Here is a tiny trained network, its code and every weight. The questions are about switching its units off for an input and a class, where a switched-off unit gives its printed mean instead of its output.

import numpy as np


def w(rows, s, z=0):
    codes = np.array(rows[::2]) - 128.0
    scale = np.full(codes.shape[1], s)
    scale[-1] = z or s
    return codes * scale


def f(y):
    return y / 2 * (1 + np.tanh(0.7978845608 * (y + 0.044715 * y**3)))


def log_softmax(a):
    a = a - a.max(-1, keepdims=True)
    return a - np.log(np.exp(a).sum(-1, keepdims=True))


def net(x, mask):
    res = np.array(x, float).reshape(1, 6) / 4 @ E
    y = f(res @ A[0][:, :-1].T + A[0][:, -1])
    res = res + np.where(mask, y, B[0][:, -1]) @ B[0][:, :-1]
    return log_softmax(res[-1] @ U[:, :-1].T + U[:, -1])


A, B = {}, {}
E = w([
[129,139,127,130,129,121,124,124],'x0',
[45,128,96,186,138,237,54,165],'x1',
[180,34,255,66,124,211,10,39],'x2',
[179,58,77,201,157,44,62,203],'x3',
[123,125,134,120,127,121,125,135],'x4',
[83,122,26,33,228,91,90,77],'x5',
],0.007)
A[0] = w([
[212,2,222,47,129,200,20,78,2],'N1',
[168,80,191,162,38,167,170,171,76],'N2',
[48,90,96,89,232,84,108,54,89],'N3',
[44,84,122,202,160,209,52,210,136],'N4',
[119,103,74,47,221,119,111,91,89],'N5',
[211,69,171,83,133,39,189,129,113],'N6',
[76,201,158,54,131,171,228,49,113],'N7',
[211,17,93,177,213,22,74,203,123],'N8',
],0.0072,0.0084)
B[0] = w([
[94,185,46,92,141,55,210,228,243],'N1',
[106,63,135,185,36,115,106,130,178],'N2',
[116,48,178,240,72,89,135,147,188],'N3',
[94,151,186,71,151,62,175,25,231],'N4',
[97,94,170,255,16,128,148,131,183],'N5',
[44,152,173,88,140,119,172,27,194],'N6',
[151,133,208,133,191,183,76,201,213],'N7',
[134,143,210,108,184,187,90,171,254],'N8',
],0.0085,0.008)
U = w([
[95,162,70,116,146,87,186,227,93],'0',
[118,73,159,199,46,129,119,133,63],'1',
[142,120,127,99,140,133,106,127,248],'2',
[144,107,125,100,144,136,122,122,240],'3',
[140,125,192,104,191,183,81,177,51],'4',
[92,134,161,74,148,104,153,24,66],'5',
[251,112,45,78,110,174,95,98,115],'6',
],0.012,0.014)

Each question gives the input, the list of numbers given to net, and the class t.
The units are the neurons (one row each of A and B). Each row of codes is followed by its name. A weight is (code - 128) times the scale printed after its matrix; where a second scale follows, it is the last column's (A, B and U).
mask holds one flag per neuron, in row order. A switched-off neuron (its flag False) gives its mean, the last column of its row in B, instead of its output. The means were averaged over made-up inputs and are rounded, as every weight is.
A unit's drop is (log p(t) with every unit on - log p(t) with that unit switched off) / (log p(t) with every unit on - log p(t) with every unit switched off).
The circuit of an input: a set's keep is (log p(t) with only the set's units on - log p(t) with every unit switched off) / (log p(t) with every unit on - log p(t) with every unit switched off). Starting from all 8 units, units are removed one at a time, each time the one whose removal leaves the highest keep (on an exact tie, the one counted first), for as long as the keep stays at least 0.8.
circuit, biggest first: the units of the circuit, biggest drop first
unit that matters most: the unit with the biggest drop
k most important neurons: the k neurons with the biggest drops, biggest first
drop of u: that unit's drop, to one decimal
input [-2,-4,2,-3,-5,7], class 1: circuit, biggest first => (N5; N3)
input [-6,-7,-4,1,-3,-7], class 1: circuit, biggest first => (N2)
input [3,-7,-5,8,-1,4], class 4: 3 most important neurons => (N8; N1; N4)
input [2,-8,-3,6,6,-5], class 5: 2 most important neurons => (N6; N7)
input [-7,4,-6,5,6,-4], class 2: 3 most important neurons => (N1; N4; N8)
input [-5,-7,-2,-8,-5,4], class 4: 2 most important neurons => (N7; N4)
input [4,7,2,-5,2,-1], class 5: 2 most important neurons => (N4; N8)
input [1,-7,-6,-2,-8,-7], class 3: 2 most important neurons => (N1; N5)
input [1,3,-7,8,-7,-4], class 4: 2 most important neurons => (N8; N1)
input [-2,7,7,-1,-1,2], class 0: 2 most important neurons => (N1; N6)
input [5,-7,-6,-5,-7,-3], class 3: 3 most important neurons => (N1; N7; N4)
input [3,-5,-6,-5,-1,7], class 1: 3 most important neurons => (N5; N3; N1)
input [2,-2,6,-7,5,6], class 4: 3 most important neurons => (N7; N2; N4)
input [-4,1,4,2,2,8], class 1: unit that matters most => N5
input [-6,4,-6,-1,-7,-4], class 3: 4 most important neurons => (N1; N4; N5; N3)
input [6,5,-4,7,-5,0], class 4: 2 most important neurons => (N8; N1)
input [-3,0,-5,-8,7,-3], class 4: 2 most important neurons => (N7; N1)
input [7,-5,-5,-4,0,7], class 1: 3 most important neurons => (N5; N3; N1)
input [6,3,2,-2,0,8], class 1: drop of N1 => 0.0
input [-2,-6,0,7,4,-1], class 4: drop of N1 => 0.1
input [-5,7,4,-2,-5,8], class 1: drop of N3 => 0.5
input [-3,5,7,1,0,-4], class 0: drop of N1 => 0.9
